Below is a small trained network, with its code and all its weights. Each question gives an input and a class and asks what happens when units are switched off, that is, made to give their printed mean instead of their output.

import numpy as np


def w(rows, s, z=0):
    codes = np.array(rows[::2]) - 128.0
    scale = np.full(codes.shape[1], s)
    scale[-1] = z or s
    return codes * scale


def f(y):
    return y / 2 * (1 + np.tanh(0.7978845608 * (y + 0.044715 * y**3)))


def log_softmax(a):
    a = a - a.max(-1, keepdims=True)
    return a - np.log(np.exp(a).sum(-1, keepdims=True))


def net(x, mask):
    res = np.array(x, float).reshape(1, 6) / 4 @ E
    y = f(res @ A[0][:, :-1].T + A[0][:, -1])
    res = res + np.where(mask, y, B[0][:, -1]) @ B[0][:, :-1]
    return log_softmax(res[-1] @ U[:, :-1].T + U[:, -1])


A, B = {}, {}
E = w([
[131,134,126,121,123,132,136,123],'x0',
[221,192,107,63,130,70,92,157],'x1',
[43,169,115,97,59,112,41,124],'x2',
[231,106,141,145,123,117,98,2],'x3',
[131,127,123,126,122,131,135,121],'x4',
[142,67,146,94,110,187,86,189],'x5',
],0.011)
A[0] = w([
[207,88,146,176,69,148,57,17,117],'N1',
[83,194,18,206,150,46,178,80,2],'N2',
[101,176,97,184,2,153,79,110,104],'N3',
[162,68,163,82,50,213,109,164,24],'N4',
[105,155,110,157,71,107,4,144,90],'N5',
[31,60,107,184,154,193,130,53,117],'N6',
],0.0072,0.0058)
B[0] = w([
[59,159,86,150,55,139,175,179,254],'N1',
[132,10,208,127,81,65,82,135,175],'N2',
[162,68,144,158,202,250,153,113,188],'N3',
[114,35,183,144,70,44,73,48,164],'N4',
[171,75,110,129,188,166,159,143,200],'N5',
[178,185,71,63,151,118,67,98,217],'N6',
],0.012,0.0087)
U = w([
[98,20,235,175,53,55,80,81,66],'0',
[2,142,95,190,47,172,188,206,142],'1',
[120,133,139,174,122,153,134,113,251],'2',
[209,55,137,209,204,224,244,94,10],'3',
[108,140,126,151,109,143,136,117,220],'4',
[191,188,46,37,118,105,54,83,1],'5',
],0.0096,0.0093)

Each question gives the input, the list of numbers given to net, and the class t.
The units are the neurons (one row each of A and B). Each row of codes is followed by its name. A weight is (code - 128) times the scale printed after its matrix; where a second scale follows, it is the last column's (A, B and U).
mask holds one flag per neuron, in row order. A switched-off neuron (its flag False) gives its mean, the last column of its row in B, instead of its output. The means were averaged over made-up inputs and are rounded, as every weight is.
A unit's drop is (log p(t) with every unit on - log p(t) with that unit switched off) / (log p(t) with every unit on - log p(t) with every unit switched off).
The circuit of an input: a set's keep is (log p(t) with only the set's units on - log p(t) with every unit switched off) / (log p(t) with every unit on - log p(t) with every unit switched off). Starting from all 6 units, units are removed one at a time, each time the one whose removal leaves the highest keep (on an exact tie, the one counted first), for as long as the keep stays at least 0.8.
circuit, biggest first: the units of the circuit, biggest drop first
most important unit: the unit with the biggest drop
top k neurons: the k neurons with the biggest drops, biggest first
drop when u is switched off: that unit's drop, to one decimal
input [0,-5,2,6,-7,-8], class 0: most important unit	N2
input [-7,-7,-3,0,1,5], class 4: top 2 neurons	N6; N2
input [4,5,6,-3,2,0], class 3: top 4 neurons	N5; N3; N1; N6
input [1,-4,6,4,-4,4], class 3: top 2 neurons	N3; N5
input [-2,-6,-5,1,-4,5], class 5: circuit, biggest first	N6; N3
input [-5,-4,3,-1,3,4], class 4: top 3 neurons	N2; N6; N1
input [-3,6,4,-5,6,-2], class 2: circuit, biggest first	N1; N6
input [2,3,6,-6,-7,5], class 2: circuit, biggest first	N1; N5
input [-6,4,8,-5,6,1], class 3: circuit, biggest first	N5; N3
input [3,0,-6,5,6,2], class 2: top 3 neurons	N3; N5; N1
input [3,-4,-3,-1,3,1], class 5: circuit, biggest first	N6; N1; N3
input [1,0,8,-1,2,1], class 3: circuit, biggest first	N3; N5
input [5,-8,-6,0,-5,-6], class 5: top 2 neurons	N6; N3
input [-6,-6,-6,-2,7,8], class 0: circuit, biggest first	N4
input [5,8,7,7,6,-8], class 0: top 2 neurons	N2; N6
input [3,-5,-1,-4,-3,-4], class 5: top 3 neurons	N6; N1; N3
input [-8,6,2,7,-4,-1], class 4: top 2 neurons	N1; N6
input [-2,8,-1,5,6,8], class 0: top 2 neurons	N4; N6
input [6,-7,-5,-4,8,0], class 2: top 2 neurons	N6; N1
input [-1,-1,-8,-4,-3,-8], class 0: most important unit	N2
input [-8,-6,4,-2,1,4], class 4: top 2 neurons	N6; N3
input [0,-2,0,-3,5,-6], class 0: top 2 neurons	N2; N1
input [7,2,7,3,-6,1], class 3: drop when N1 is switched off	0.0
input [-1,3,2,-4,-7,-8], class 0: drop when N2 is switched off	0.7
input [1,5,6,-1,0,-4], class 3: drop when N1 is switched off	0.1
